[[  0   2  29   3]
 [ 11  -2  24  -7]
 [ 10   3 -14 -11]
 [-11   3  29 -25]
 [  7 -16  23   3]
 [  4 -10 -10  -1]
 [ 14  -3  38   4]
 [-17   4 -48   2]
 [ -9  -1  13  -9]
 [-13   0   8  11]
 [-13  -5  -4  15]]
->
[[ 29   3   0   2]
 [ 24  -7  11  -2]
 [-14 -11  10   3]
 [ 29 -25 -11   3]
 [ 23   3   7 -16]
 [-10  -1   4 -10]
 [ 38   4  14  -3]
 [-48   2 -17   4]
 [ 13  -9  -9  -1]
 [  8  11 -13   0]
 [ -4  15 -13  -5]]

[[  4  -2  37 -22 -19  -4   6  18  -9  -4   4]
 [  0 -22 -31  31  -1  10   6   0   6   1 -26]
 [ -2  -5  -3   7   3   3  -5   3   1   7   3]
 [-13   5  10   6  -2  14  13  13  -9   3 -10]
 [-11  -4  21   9  -4  17  23  25 -14  -3 -10]
 [ 22 -48  47  11   9  10  14  53 -18  -6  51]
 [ 21 -16 -54  16  18 -19 -28 -34  22   0  13]]
->
[[ -4   4   4  -2  37 -22 -19  -4   6  18  -9]
 [  1 -26   0 -22 -31  31  -1  10   6   0   6]
 [  7   3  -2  -5  -3   7   3   3  -5   3   1]
 [  3 -10 -13   5  10   6  -2  14  13  13  -9]
 [ -3 -10 -11  -4  21   9  -4  17  23  25 -14]
 [ -6  51  22 -48  47  11   9  10  14  53 -18]
 [  0  13  21 -16 -54  16  18 -19 -28 -34  22]]

[[ 42  32  10  37  10 -16  -9]
 [  2  -7 -28  17 -35 -24 -44]
 [ 22  39  13  30 -30  33   3]
 [-18  29  15  18 -48 -29  11]
 [ -7  32   7  20 -48 -29  11]]
->
[[-16  -9  42  32  10  37  10]
 [-24 -44   2  -7 -28  17 -35]
 [ 33   3  22  39  13  30 -30]
 [-29  11 -18  29  15  18 -48]
 [-29  11  -7  32   7  20 -48]]

[[ -5   1  -8   6  -3   9  10  -1 -11]
 [ -9   8 -10  14   4  12  14  10   7]
 [-34  66   2 -22 -12   8  17 -34 -13]
 [ -5  13 -15  -1  26 -10   0  -4   6]
 [ 31 -22  59 -44 -29 -34 -14  26  -6]
 [-15 -20  10  34  25  21  12  35 -10]
 [ 20 -17  27 -22 -15  -5   3   9  -5]
 [ -5   3   7  12   1   0  -2   4  -5]]
->
[[ -1 -11  -5   1  -8   6  -3   9  10]
 [ 10   7  -9   8 -10  14   4  12  14]
 [-34 -13 -34  66   2 -22 -12   8  17]
 [ -4   6  -5  13 -15  -1  26 -10   0]
 [ 26  -6  31 -22  59 -44 -29 -34 -14]
 [ 35 -10 -15 -20  10  34  25  21  12]
 [  9  -5  20 -17  27 -22 -15  -5   3]
 [  4  -5  -5   3   7  12   1   0  -2]]

[[ -5  -8  21  11   6]
 [-13 -22   9  18  -9]
 [ 21  31  -9  -3   2]
 [ 51   1 -31  15  -9]
 [ -3  -2  19  20  28]
 [-13  26 -18  -2  -4]
 [ 43 -11 -11 -29  -2]]
->
[[ 11   6  -5  -8  21]
 [ 18  -9 -13 -22   9]
 [ -3   2  21  31  -9]
 [ 15  -9  51   1 -31]
 [ 20  28  -3  -2  19]
 [ -2  -4 -13  26 -18]
 [-29  -2  43 -11 -11]]

[[ 66 -13 -13   7 -26  14  21  13  65]
 [-37  -6 -27  10  -9  47 -14 -17   8]
 [  0   0   0   0   0   0  -1   0   0]
 [ -6  10   2 -22  13 -36   4 -26  -6]
 [ -8   0  50 -10 -10  -6 -33 -11  20]
 [-20  -6  38  -6 -32 -35 -33 -55  -1]
 [ 21  32 -29  -7  39 -25   1 -17  -1]
 [ 42 -19 -13   2 -31  22  21   6  60]
 [-48 -31 -10 -36  -5   2  56  20 -19]]
->
[[ 13  65  66 -13 -13   7 -26  14  21]
 [-17   8 -37  -6 -27  10  -9  47 -14]
 [  0   0   0   0   0   0   0   0  -1]
 [-26  -6  -6  10   2 -22  13 -36   4]
 [-11  20  -8   0  50 -10 -10  -6 -33]
 [-55  -1 -20  -6  38  -6 -32 -35 -33]
 [-17  -1  21  32 -29  -7  39 -25   1]
 [  6  60  42 -19 -13   2 -31  22  21]
 [ 20 -19 -48 -31 -10 -36  -5   2  56]]

[[  5 -18 -14 -15 -10 -11  28 -14  14   8  -2  21  -4   8   3]
 [ 19  -3   7  -4  64  -8   3 -14  16   0   8   0  -8  -7  32]
 [ -8   3  12 -12  -1  -5  31 -29  26   0  -4  -1 -34 -19  13]
 [ 12  27  16  12 -10 -20 -34  26 -11  -6 -21  -4  14   0  -5]
 [ -1   9   0 -12 -35 -13 -24  10  -7  -4  11 -12  -4 -17   7]]
->
[[  8   3   5 -18 -14 -15 -10 -11  28 -14  14   8  -2  21  -4]
 [ -7  32  19  -3   7  -4  64  -8   3 -14  16   0   8   0  -8]
 [-19  13  -8   3  12 -12  -1  -5  31 -29  26   0  -4  -1 -34]
 [  0  -5  12  27  16  12 -10 -20 -34  26 -11  -6 -21  -4  14]
 [-17   7  -1   9   0 -12 -35 -13 -24  10  -7  -4  11 -12  -4]]
